Below is a small trained network, with its code and all its weights. Each question gives an input and a target symbol and asks what happens when units are switched off, that is, made to give their printed mean instead of their output.

import numpy as np


def w(rows, s, z=0):
    codes = np.array(rows[::2]) - 128.0
    scale = np.full(codes.shape[1], s)
    scale[-1] = z or s
    return codes * scale


def f(y):
    return y / 2 * (1 + np.tanh(0.7978845608 * (y + 0.044715 * y**3)))


def softmax(a):
    e = np.exp(a - a.max(-1, keepdims=True))
    return e / e.sum(-1, keepdims=True)


def log_softmax(a):
    a = a - a.max(-1, keepdims=True)
    return a - np.log(np.exp(a).sum(-1, keepdims=True))


def net(x, mask):
    ids = ['ΣΦβδζξ'.index(c) for c in x.split()]
    T = len(ids)
    res = E[ids] + P[:T]
    r = res
    for j in range(3):
        rows = slice(3 * j, 3 * j + 3)
        q, k, v = (r @ M[0][rows].T for M in (Q, K, V))
        z = softmax(np.where(np.tri(T) > 0, q @ k.T / 3**0.5, -1e9)) @ v
        o = O[0][rows]
        res = res + np.where(mask[j], z, o[:, -1]) @ o[:, :-1]
    y = f(res @ A[0][:, :-1].T + A[0][:, -1])
    res = res + np.where(mask[3:7], y, B[0][:, -1]) @ B[0][:, :-1]
    return log_softmax(res[-1] @ U[:, :-1].T + U[:, -1])


Q, K, V, O, A, B = {}, {}, {}, {}, {}, {}
E = w([
[192,207,191,119,191,74],'Σ',
[82,172,64,36,230,143],'Φ',
[95,37,171,28,80,110],'β',
[156,215,130,69,216,111],'δ',
[225,221,60,195,59,48],'ζ',
[196,209,78,70,37,247],'ξ',
],0.015)
P = w([
[32,190,177,229,122,130],'0',
[90,191,136,99,103,87],'1',
[117,185,136,107,136,107],'2',
[139,167,135,109,144,121],'3',
[157,152,128,108,152,119],'4',
[172,141,119,112,163,124],'5',
[184,125,111,115,173,124],'6',
[203,115,104,119,182,122],'7',
[213,96,98,121,190,128],'8',
[224,83,86,123,204,130],'9',
[245,70,85,136,209,142],'10',
],0.012)
Q[0] = w([
[244,228,66,13,84,248],'h0',
[112,103,83,84,59,145],'h0',
[79,107,122,146,141,173],'h0',
[168,97,136,116,9,133],'h1',
[129,203,172,175,170,113],'h1',
[121,112,138,146,95,93],'h1',
[147,69,123,140,10,122],'h2',
[157,186,54,143,67,98],'h2',
[147,157,208,101,196,70],'h2',
],0.014)
K[0] = w([
[255,6,81,137,209,129],'h0',
[194,123,52,75,106,111],'h0',
[93,149,141,184,86,156],'h0',
[221,88,122,70,134,81],'h1',
[21,165,114,187,73,93],'h1',
[175,114,93,69,99,152],'h1',
[227,98,71,59,87,116],'h2',
[199,150,24,98,180,158],'h2',
[72,167,203,150,112,211],'h2',
],0.0096)
V[0] = w([
[102,146,145,95,101,169],'h0',
[109,65,143,123,143,120],'h0',
[144,133,154,90,177,77],'h0',
[116,131,35,8,106,189],'h1',
[67,138,83,92,191,157],'h1',
[90,66,184,91,122,157],'h1',
[188,154,219,134,115,114],'h2',
[92,97,136,130,89,106],'h2',
[106,207,101,160,146,73],'h2',
],0.014)
O[0] = w([
[178,60,116,118,165,181,125],'h0',
[106,138,151,90,89,77,21],'h0',
[60,103,115,111,161,89,169],'h0',
[121,197,176,212,129,115,153],'h1',
[86,193,137,188,130,239,90],'h1',
[186,79,189,140,71,162,3],'h1',
[159,2,174,229,173,115,172],'h2',
[179,166,35,148,139,158,69],'h2',
[85,112,120,232,3,198,213],'h2',
],0.0098,0.013)
A[0] = w([
[150,249,95,90,74,86,70],'n0',
[200,154,89,158,195,94,183],'n1',
[108,204,114,80,185,123,168],'n2',
[160,145,133,146,141,228,4],'n3',
],0.012,0.0014)
B[0] = w([
[87,68,172,53,27,184,192],'n0',
[203,139,83,139,104,240,236],'n1',
[243,204,203,94,104,62,196],'n2',
[227,146,160,1,158,85,251],'n3',
],0.0087,0.012)
U = w([
[126,254,142,156,172,77,210],'Σ',
[130,185,104,82,151,56,99],'Φ',
[103,213,130,196,103,222,233],'β',
[181,174,102,116,123,160,3],'δ',
[113,205,155,106,107,127,10],'ζ',
[157,98,225,151,118,102,209],'ξ',
],0.009,0.0044)

Each question gives the input, a string of symbols that net reads in full, and the target symbol t.
The units are the heads (3 rows each of Q, K, V and O) and the neurons (one row each of A and B). Each row of codes is followed by its name. A weight is (code - 128) times the scale printed after its matrix; where a second scale follows, it is the last column's (O, A, B and U).
mask holds one flag per unit, heads first, then neurons. A switched-off unit (its flag False) gives its mean, the last column of its rows in O or B, instead of its output. The means were averaged over made-up inputs and are rounded, as every weight is.
A unit's drop is (log p(t) with every unit on - log p(t) with that unit switched off) / (log p(t) with every unit on - log p(t) with every unit switched off).
The circuit of an input: a set's keep is (log p(t) with only the set's units on - log p(t) with every unit switched off) / (log p(t) with every unit on - log p(t) with every unit switched off). Starting from all 7 units, units are removed one at a time, each time the one whose removal leaves the highest keep (on an exact tie, the one counted first), for as long as the keep stays at least 0.8.
units of the circuit, in order: the units of the circuit, biggest drop first
unit that matters most: the unit with the biggest drop
k most important neurons: the k neurons with the biggest drops, biggest first
which heads matter: for each layer, one digit per head in row order, 1 if its drop is at least 0.15 and else 0, layers parted by /
input ξ ξ ξ ξ ζ ξ ξ ζ ζ δ ξ, target β: unit that matters most -> h0
input ζ ξ ξ ζ, target δ: which heads matter -> 011
input δ Φ ζ ζ ξ ξ Σ, target β: units of the circuit, in order -> (h2, h1)
input Φ ζ β ξ ξ Φ ξ ξ ζ Φ, target ζ: units of the circuit, in order -> (h2, n0, h0)
input δ ζ ξ ζ, target δ: which heads matter -> 010
input ξ ξ δ ξ ζ ζ Φ ξ ξ Σ, target Σ: units of the circuit, in order -> (h0, h1)
input Φ δ ξ β δ ζ Φ ζ Φ ζ, target ζ: units of the circuit, in order -> (h2, h0, n0)
input δ δ δ Φ Σ β δ Σ ξ ζ Φ, target β: which heads matter -> 101
input Φ ζ ζ, target β: which heads matter -> 001
input ξ ξ ξ ζ ξ ζ ξ δ ξ, target Σ: 2 most important neurons -> (n1, n0)
input δ ζ β β ζ, target ξ: which heads matter -> 111
input Σ Σ Σ ξ Σ ξ, target Φ: units of the circuit, in order -> (h2, h0)
input ξ ζ ξ ζ ξ Σ ξ, target Φ: which heads matter -> 110
input β ξ δ Σ Σ, target δ: which heads matter -> 001
input ζ ξ ζ ξ δ ζ ξ ζ ζ ξ, target β: unit that matters most -> h1
input ζ Σ ζ ξ δ ξ Φ ζ ξ ξ Φ, target Φ: which heads matter -> 110
input Σ ζ ζ ξ Σ Φ, target ξ: 2 most important neurons -> (n1, n3)
input Φ ξ ζ ξ δ ξ ξ Φ, target ζ: which heads matter -> 001
input ξ Σ ξ ξ Φ Σ ζ, target β: 3 most important neurons -> (n3, n0, n1)
input δ ξ β ξ δ, target β: most important neuron -> (n2)
input ξ ξ β δ ξ ζ δ ξ Φ, target Σ: 3 most important neurons -> (n2, n0, n3)
input ξ β ξ β ξ, target ξ: which heads matter -> 010
input ξ Σ ξ ξ Φ, target Σ: which heads matter -> 010
input ξ ξ ζ ξ ξ ξ ξ ξ Φ ξ, target ζ: 2 most important neurons -> (n0, n2)
